Below is a small trained network, with its code and all its weights. Each question gives an input and a target symbol and asks what happens when units are switched off, that is, made to give their printed mean instead of their output.

import numpy as np


def w(rows, s, z=0):
    codes = np.array(rows[::2]) - 128.0
    scale = np.full(codes.shape[1], s)
    scale[-1] = z or s
    return codes * scale


def norm(h):
    return h / np.sqrt((h * h).mean(-1, keepdims=True) + 1e-5)


def f(y):
    return np.maximum(y, 0)


def softmax(a):
    e = np.exp(a - a.max(-1, keepdims=True))
    return e / e.sum(-1, keepdims=True)


def log_softmax(a):
    a = a - a.max(-1, keepdims=True)
    return a - np.log(np.exp(a).sum(-1, keepdims=True))


def net(x, mask):
    ids = ['Φαεηθλσω'.index(c) for c in x.split()]
    T = len(ids)
    res = E[ids] + P[:T]
    u = 0
    for l in range(3):
        r = norm(res)
        for j in range(2):
            rows = slice(3 * j, 3 * j + 3)
            q, k, v = (r @ M[l][rows].T for M in (Q, K, V))
            z = softmax(np.where(np.tri(T) > 0, q @ k.T / 3**0.5, -1e9)) @ v
            o = O[l][rows]
            res = res + np.where(mask[u + j], z, o[:, -1]) @ o[:, :-1]
        u += 2
        y = f(norm(res) @ A[l][:, :-1].T + A[l][:, -1])
        res = res + np.where(mask[u : u + 8], y, B[l][:, -1]) @ B[l][:, :-1]
        u += 8
    return log_softmax(norm(res)[-1] @ U[:, :-1].T + U[:, -1])


Q, K, V, O, A, B = {}, {}, {}, {}, {}, {}
E = w([
[156,186,125,155,155,109],'Φ',
[201,185,217,144,204,173],'α',
[148,120,195,139,154,63],'ε',
[84,63,215,146,124,255],'η',
[157,47,129,156,134,91],'θ',
[106,130,124,126,205,163],'λ',
[126,140,60,34,121,142],'σ',
[126,173,92,151,63,189],'ω',
],0.023)
P = w([
[4,71,48,241,2,55],'0',
[200,148,101,251,201,163],'1',
[185,151,117,223,184,140],'2',
[175,159,123,198,173,141],'3',
[163,161,133,179,161,138],'4',
[151,165,151,163,158,125],'5',
[145,167,160,147,147,131],'6',
[137,170,164,129,141,141],'7',
[128,167,181,116,139,143],'8',
[120,170,188,100,133,148],'9',
[112,164,201,88,136,154],'10',
[106,171,216,80,131,151],'11',
[94,163,222,68,131,165],'12',
[96,166,229,58,125,169],'13',
],0.0072)
Q[0] = w([
[53,155,131,160,175,168],'L0H1',
[15,168,105,135,230,144],'L0H1',
[235,195,193,129,193,137],'L0H1',
[140,180,137,72,41,119],'L0H2',
[10,184,128,60,185,124],'L0H2',
[216,130,100,51,140,66],'L0H2',
],0.012)
K[0] = w([
[61,142,128,135,134,171],'L0H1',
[4,134,136,83,153,122],'L0H1',
[126,166,167,198,179,116],'L0H1',
[201,172,169,71,64,164],'L0H2',
[83,152,149,124,194,178],'L0H2',
[147,132,78,20,162,92],'L0H2',
],0.015)
V[0] = w([
[41,141,209,174,103,114],'L0H1',
[111,149,182,216,75,151],'L0H1',
[133,104,110,117,246,83],'L0H1',
[112,61,222,54,119,238],'L0H2',
[145,195,221,88,107,37],'L0H2',
[123,129,2,203,152,113],'L0H2',
],0.0064)
O[0] = w([
[140,152,63,56,135,134,123],'L0H1',
[125,119,87,42,120,56,171],'L0H1',
[114,200,109,214,163,153,154],'L0H1',
[182,203,46,106,146,2,146],'L0H2',
[66,103,107,205,112,204,1],'L0H2',
[141,99,192,80,126,151,200],'L0H2',
],0.0054,0.0042)
A[0] = w([
[178,142,149,117,47,123,2],'L0N1',
[192,194,177,134,151,106,70],'L0N2',
[140,95,174,122,225,135,118],'L0N3',
[171,191,111,186,92,151,160],'L0N4',
[118,99,1,147,166,85,109],'L0N5',
[121,143,175,162,143,69,35],'L0N6',
[66,153,122,72,215,130,139],'L0N7',
[129,210,209,60,128,175,174],'L0N8',
],0.018,0.0029)
B[0] = w([
[176,102,64,132,47,175,163],'L0N1',
[146,81,123,212,233,107,187],'L0N2',
[208,148,54,181,69,209,207],'L0N3',
[98,129,25,208,219,105,190],'L0N4',
[146,172,210,151,243,188,143],'L0N5',
[141,234,124,101,74,72,155],'L0N6',
[126,129,8,106,142,188,191],'L0N7',
[221,19,118,84,38,123,252],'L0N8',
],0.015,0.018)
Q[1] = w([
[188,147,119,103,151,89],'L1H1',
[154,137,153,195,144,149],'L1H1',
[124,156,66,152,105,139],'L1H1',
[182,129,57,56,117,172],'L1H2',
[6,123,103,121,69,157],'L1H2',
[121,182,92,110,86,95],'L1H2',
],0.022)
K[1] = w([
[7,178,153,142,105,164],'L1H1',
[200,147,94,185,41,71],'L1H1',
[67,45,226,175,152,84],'L1H1',
[44,83,140,184,39,12],'L1H2',
[253,26,155,88,180,31],'L1H2',
[216,39,151,191,131,134],'L1H2',
],0.013)
V[1] = w([
[216,160,129,76,151,142],'L1H1',
[170,2,85,214,121,137],'L1H1',
[203,63,150,5,195,30],'L1H1',
[93,141,125,243,11,90],'L1H2',
[211,93,104,182,141,189],'L1H2',
[131,134,118,215,64,115],'L1H2',
],0.0082)
O[1] = w([
[208,108,95,87,111,95,131],'L1H1',
[155,209,238,156,169,156,248],'L1H1',
[224,30,64,102,168,106,86],'L1H1',
[106,196,117,225,124,97,187],'L1H2',
[254,156,158,90,168,74,206],'L1H2',
[143,185,124,193,137,79,181],'L1H2',
],0.0079,0.012)
A[1] = w([
[150,138,127,67,157,186,4],'L1N1',
[120,87,107,157,234,82,86],'L1N2',
[154,116,128,129,84,56,65],'L1N3',
[84,127,45,155,125,88,10],'L1N4',
[124,186,121,65,224,147,24],'L1N5',
[112,71,214,146,133,110,219],'L1N6',
[50,110,118,160,101,135,151],'L1N7',
[185,108,253,149,135,122,91],'L1N8',
],0.018,0.0024)
B[1] = w([
[114,193,168,109,170,47,252],'L1N1',
[111,52,190,138,67,176,228],'L1N2',
[135,69,71,107,144,171,225],'L1N3',
[62,232,169,168,107,101,234],'L1N4',
[133,141,202,192,135,248,174],'L1N5',
[149,60,133,156,134,223,140],'L1N6',
[124,113,102,175,97,222,157],'L1N7',
[185,167,172,231,133,199,253],'L1N8',
],0.017,0.0043)
Q[2] = w([
[161,98,161,95,117,58],'L2H1',
[49,170,222,75,134,33],'L2H1',
[83,175,143,123,97,50],'L2H1',
[78,52,112,72,139,178],'L2H2',
[252,184,125,197,104,119],'L2H2',
[181,126,175,136,68,56],'L2H2',
],0.018)
K[2] = w([
[143,101,161,139,99,62],'L2H1',
[207,84,104,136,183,84],'L2H1',
[179,139,121,113,164,59],'L2H1',
[165,136,90,68,113,66],'L2H2',
[1,144,150,130,122,154],'L2H2',
[92,51,158,128,124,125],'L2H2',
],0.022)
V[2] = w([
[178,2,165,198,159,34],'L2H1',
[120,169,117,52,235,125],'L2H1',
[51,42,161,126,105,213],'L2H1',
[169,140,62,158,174,141],'L2H2',
[115,122,180,73,35,206],'L2H2',
[159,118,37,172,167,196],'L2H2',
],0.015)
O[2] = w([
[215,80,86,221,132,244,8],'L2H1',
[62,117,174,47,86,166,70],'L2H1',
[77,40,185,172,156,54,165],'L2H1',
[60,135,108,73,161,108,188],'L2H2',
[230,119,217,134,133,98,155],'L2H2',
[45,149,143,66,203,90,249],'L2H2',
],0.011,0.016)
A[2] = w([
[158,64,194,139,42,99,182],'L2N1',
[212,176,92,159,88,149,71],'L2N2',
[99,110,194,166,148,108,127],'L2N3',
[79,142,99,113,184,147,38],'L2N4',
[140,149,190,109,205,114,103],'L2N5',
[104,158,232,165,183,191,184],'L2N6',
[204,71,151,117,48,186,3],'L2N7',
[150,99,113,146,121,251,157],'L2N8',
],0.015,0.003)
B[2] = w([
[42,159,239,85,30,108,191],'L2N1',
[85,147,162,64,38,195,254],'L2N2',
[92,175,94,95,86,45,168],'L2N3',
[88,181,144,179,158,131,167],'L2N4',
[134,152,208,150,149,143,200],'L2N5',
[115,1,85,52,148,180,201],'L2N6',
[150,158,10,178,253,57,190],'L2N7',
[58,154,201,108,43,97,188],'L2N8',
],0.014,0.009)
U = w([
[112,180,64,118,164,246,56],'Φ',
[63,199,254,196,144,183,254],'α',
[204,54,150,162,135,177,46],'ε',
[128,77,158,53,16,157,151],'η',
[58,64,169,183,181,75,43],'θ',
[177,232,136,142,121,57,166],'λ',
[105,153,158,18,201,107,61],'σ',
[82,156,56,131,60,66,140],'ω',
],0.0099,0.0055)

Each question gives the input, a string of symbols that net reads in full, and the target symbol t.
The units are the heads (3 rows each of Q, K, V and O) and the neurons (one row each of A and B). Each row of codes is followed by its name. A weight is (code - 128) times the scale printed after its matrix; where a second scale follows, it is the last column's (O, A, B and U).
mask holds one flag per unit, layer by layer, with each layer's heads first. A switched-off unit (its flag False) gives its mean, the last column of its rows in O or B, instead of its output. The means were averaged over made-up inputs and are rounded, as every weight is.
A unit's drop is (log p(t) with every unit on - log p(t) with that unit switched off) / (log p(t) with every unit on - log p(t) with every unit switched off).
The circuit of an input: a set's keep is (log p(t) with only the set's units on - log p(t) with every unit switched off) / (log p(t) with every unit on - log p(t) with every unit switched off). Starting from the 12 units with the biggest drops (on a tie, the unit counted first), units are removed one at a time, each time the one whose removal leaves the highest keep (on an exact tie, the one counted first), for as long as the keep stays at least 0.8.
units of the circuit, in order: the units of the circuit, biggest drop first
top k neurons: the k neurons with the biggest drops, biggest first
k most important neurons of layer l: the k neurons of layer l with the biggest drops, biggest first
input λ λ η, target σ: 2 most important neurons of layer 0	L0N8; L0N7
input α Φ ω ω ω ω σ Φ ε λ ω σ ω η, target Φ: units of the circuit, in order	L2H1; L0N8
input α ε Φ, target α: top 2 neurons	L0N8; L1N2
input θ ω ω λ, target ε: top 3 neurons	L0N3; L0N5; L0N1
input σ ω σ, target η: top 3 neurons	L0N8; L0N2; L0N4
input η ε α σ ω σ ε η ε α η, target η: units of the circuit, in order	L0N8
input Φ ε λ ω, target α: units of the circuit, in order	L0N3; L0H2
input ε α Φ ω θ η σ Φ, target ω: top 2 neurons	L0N8; L0N6
input η λ σ ω σ, target θ: top 2 neurons	L0N3; L0N7
input Φ η λ η λ, target α: top 4 neurons	L0N8; L0N2; L0N7; L0N1
input Φ θ η ω η λ λ ω λ ε, target α: units of the circuit, in order	L0N7; L1N8
input η σ σ σ, target θ: top 3 neurons	L0N3; L0N8; L0N7
input ε ω η Φ ω θ λ η, target η: top 2 neurons	L2N1; L2N2
input α Φ θ ε σ σ, target Φ: units of the circuit, in order	L2H1
input λ λ θ, target σ: top 3 neurons	L2N6; L0N7; L0N8
input σ Φ θ ε, target η: top 2 neurons	L0N8; L0N4
input λ σ λ α λ θ, target α: top 3 neurons	L0N8; L2N5; L1N8
input σ λ σ, target η: top 3 neurons	L0N2; L0N4; L0N8
input ω α σ η ω ω ω λ θ λ η, target λ: units of the circuit, in order	L0N8; L2N7
input θ λ λ ε σ α ω λ σ λ η ω, target ε: top 3 neurons	L0N3; L0N5; L0N7
input ω ω λ Φ λ σ, target α: units of the circuit, in order	L0N5; L1N5
input α η σ ω, target Φ: units of the circuit, in order	L2H1
input Φ ω Φ ε θ λ, target Φ: 2 most important neurons of layer 0	L0N7; L0N6
input ε ω σ σ ε ω ε ω, target ω: 2 most important neurons of layer 0	L0N3; L0N8
input η ω η η, target θ: 2 most important neurons of layer 2	L2N7; L2N2
input σ σ ω σ η ω ω Φ ε λ, target η: 4 most important neurons of layer 0	L0N8; L0N4; L0N2; L0N5
